Below are the code and all the weights of a small trained network. Each question names an input and a class and asks about switching units off, where a switched-off unit gives its printed mean instead of its output.

import numpy as np


def w(rows, s, z=0):
    codes = np.array(rows[::2]) - 128.0
    scale = np.full(codes.shape[1], s)
    scale[-1] = z or s
    return codes * scale


def f(y):
    return np.maximum(y, 0)


def log_softmax(a):
    a = a - a.max(-1, keepdims=True)
    return a - np.log(np.exp(a).sum(-1, keepdims=True))


def net(x, mask):
    res = np.array(x, float).reshape(1, 4) / 4 @ E
    y = f(res @ A[0][:, :-1].T + A[0][:, -1])
    res = res + np.where(mask, y, B[0][:, -1]) @ B[0][:, :-1]
    return log_softmax(res[-1] @ U[:, :-1].T + U[:, -1])


A, B = {}, {}
E = w([
[234,181,212,105],'x0',
[123,230,40,30],'x1',
[200,36,70,70],'x2',
[197,167,39,253],'x3',
],0.008)
A[0] = w([
[49,190,186,163,50],'neuron 0',
[177,89,81,92,139],'neuron 1',
[194,184,45,254,39],'neuron 2',
[36,89,61,139,142],'neuron 3',
[41,102,224,25,37],'neuron 4',
[204,168,170,115,50],'neuron 5',
[133,213,43,64,74],'neuron 6',
[142,68,150,195,50],'neuron 7',
[195,155,185,110,45],'neuron 8',
[190,73,90,97,127],'neuron 9',
[63,98,99,146,76],'neuron 10',
[140,68,179,209,51],'neuron 11',
[79,202,199,164,95],'neuron 12',
[72,120,195,44,48],'neuron 13',
[131,48,175,204,38],'neuron 14',
[180,53,103,110,76],'neuron 15',
[178,71,100,104,103],'neuron 16',
[74,188,175,178,68],'neuron 17',
[127,188,60,87,59],'neuron 18',
[177,67,101,104,92],'neuron 19',
[139,47,178,220,21],'neuron 20',
[128,205,64,85,2],'neuron 21',
[40,81,74,145,86],'neuron 22',
[42,83,74,151,75],'neuron 23',
[49,97,59,140,71],'neuron 24',
[179,57,114,82,101],'neuron 25',
[89,213,154,197,109],'neuron 26',
[217,153,203,112,54],'neuron 27',
],0.0094,0.0043)
B[0] = w([
[97,164,68,135,181],'neuron 0',
[84,167,111,174,182],'neuron 1',
[188,1,56,36,254],'neuron 2',
[209,179,162,139,204],'neuron 3',
[170,58,61,89,224],'neuron 4',
[197,191,165,130,168],'neuron 5',
[69,93,223,66,219],'neuron 6',
[99,113,161,69,176],'neuron 7',
[191,187,144,134,164],'neuron 8',
[84,172,90,156,184],'neuron 9',
[171,169,139,120,165],'neuron 10',
[104,138,151,73,192],'neuron 11',
[97,159,81,144,189],'neuron 12',
[161,62,65,82,194],'neuron 13',
[91,134,173,33,192],'neuron 14',
[84,175,92,136,170],'neuron 15',
[84,169,89,155,170],'neuron 16',
[92,167,70,147,179],'neuron 17',
[90,110,189,74,188],'neuron 18',
[85,176,86,149,169],'neuron 19',
[77,125,191,29,198],'neuron 20',
[68,107,193,57,184],'neuron 21',
[201,191,159,136,188],'neuron 22',
[185,178,148,124,185],'neuron 23',
[181,169,157,139,183],'neuron 24',
[92,168,73,163,176],'neuron 25',
[94,148,67,146,199],'neuron 26',
[179,189,136,136,180],'neuron 27',
],0.0097,0.0093)
U = w([
[34,107,250,62,114],'0',
[209,16,33,94,128],'1',
[254,221,185,152,116],'2',
[22,190,44,173,109],'3',
[117,95,170,187,254],'4',
[113,50,192,237,85],'5',
[128,70,179,221,93],'6',
],0.0092,0.013)

Each question gives the input, the list of numbers given to net, and the class t.
The units are the neurons (one row each of A and B). Each row of codes is followed by its name. A weight is (code - 128) times the scale printed after its matrix; where a second scale follows, it is the last column's (A, B and U).
mask holds one flag per neuron, in row order. A switched-off neuron (its flag False) gives its mean, the last column of its row in B, instead of its output. The means were averaged over made-up inputs and are rounded, as every weight is.
A unit's drop is (log p(t) with every unit on - log p(t) with that unit switched off) / (log p(t) with every unit on - log p(t) with every unit switched off).
The circuit of an input: a set's keep is (log p(t) with only the set's units on - log p(t) with every unit switched off) / (log p(t) with every unit on - log p(t) with every unit switched off). Starting from the 12 units with the biggest drops (on a tie, the unit counted first), units are removed one at a time, each time the one whose removal leaves the highest keep (on an exact tie, the one counted first), for as long as the keep stays at least 0.8.
units of the circuit, in order: the units of the circuit, biggest drop first
k most important neurons: the k neurons with the biggest drops, biggest first
drop when u is switched off: that unit's drop, to one decimal
input [-1,-5,-1,-6], class 1: 3 most important neurons -> [neuron 4; neuron 13; neuron 6]
input [0,-5,-4,5], class 0: 2 most important neurons -> [neuron 20; neuron 4]
input [8,-8,-7,3], class 0: 3 most important neurons -> [neuron 20; neuron 14; neuron 11]
input [7,-7,-8,-5], class 3: units of the circuit, in order -> [neuron 12; neuron 0]
input [-4,-6,-6,-7], class 1: units of the circuit, in order -> [neuron 4]
input [6,0,-5,-7], class 1: 2 most important neurons -> [neuron 4; neuron 13]
input [-5,-7,7,1], class 0: 2 most important neurons -> [neuron 20; neuron 14]
input [3,4,-1,4], class 0: units of the circuit, in order -> [neuron 6; neuron 21]
input [-6,8,1,8], class 0: 4 most important neurons -> [neuron 6; neuron 21; neuron 18; neuron 4]
input [3,7,3,-8], class 1: 4 most important neurons -> [neuron 4; neuron 13; neuron 20; neuron 14]
input [-7,-7,1,1], class 0: 4 most important neurons -> [neuron 20; neuron 14; neuron 7; neuron 11]
input [2,5,-5,6], class 1: 2 most important neurons -> [neuron 2; neuron 20]
input [1,7,5,6], class 0: 3 most important neurons -> [neuron 6; neuron 21; neuron 18]
input [-4,-4,-5,7], class 1: units of the circuit, in order -> [neuron 2]
input [-6,4,5,-5], class 2: 2 most important neurons -> [neuron 2; neuron 3]
input [3,-1,6,-8], class 1: 2 most important neurons -> [neuron 4; neuron 13]
input [-8,6,0,-2], class 2: 2 most important neurons -> [neuron 3; neuron 22]
input [6,0,3,-6], class 1: drop when neuron 27 is switched off -> -0.1
input [-6,5,-3,8], class 1: drop when neuron 2 is switched off -> 2.1
input [6,6,8,6], class 3: drop when neuron 9 is switched off -> 0.2
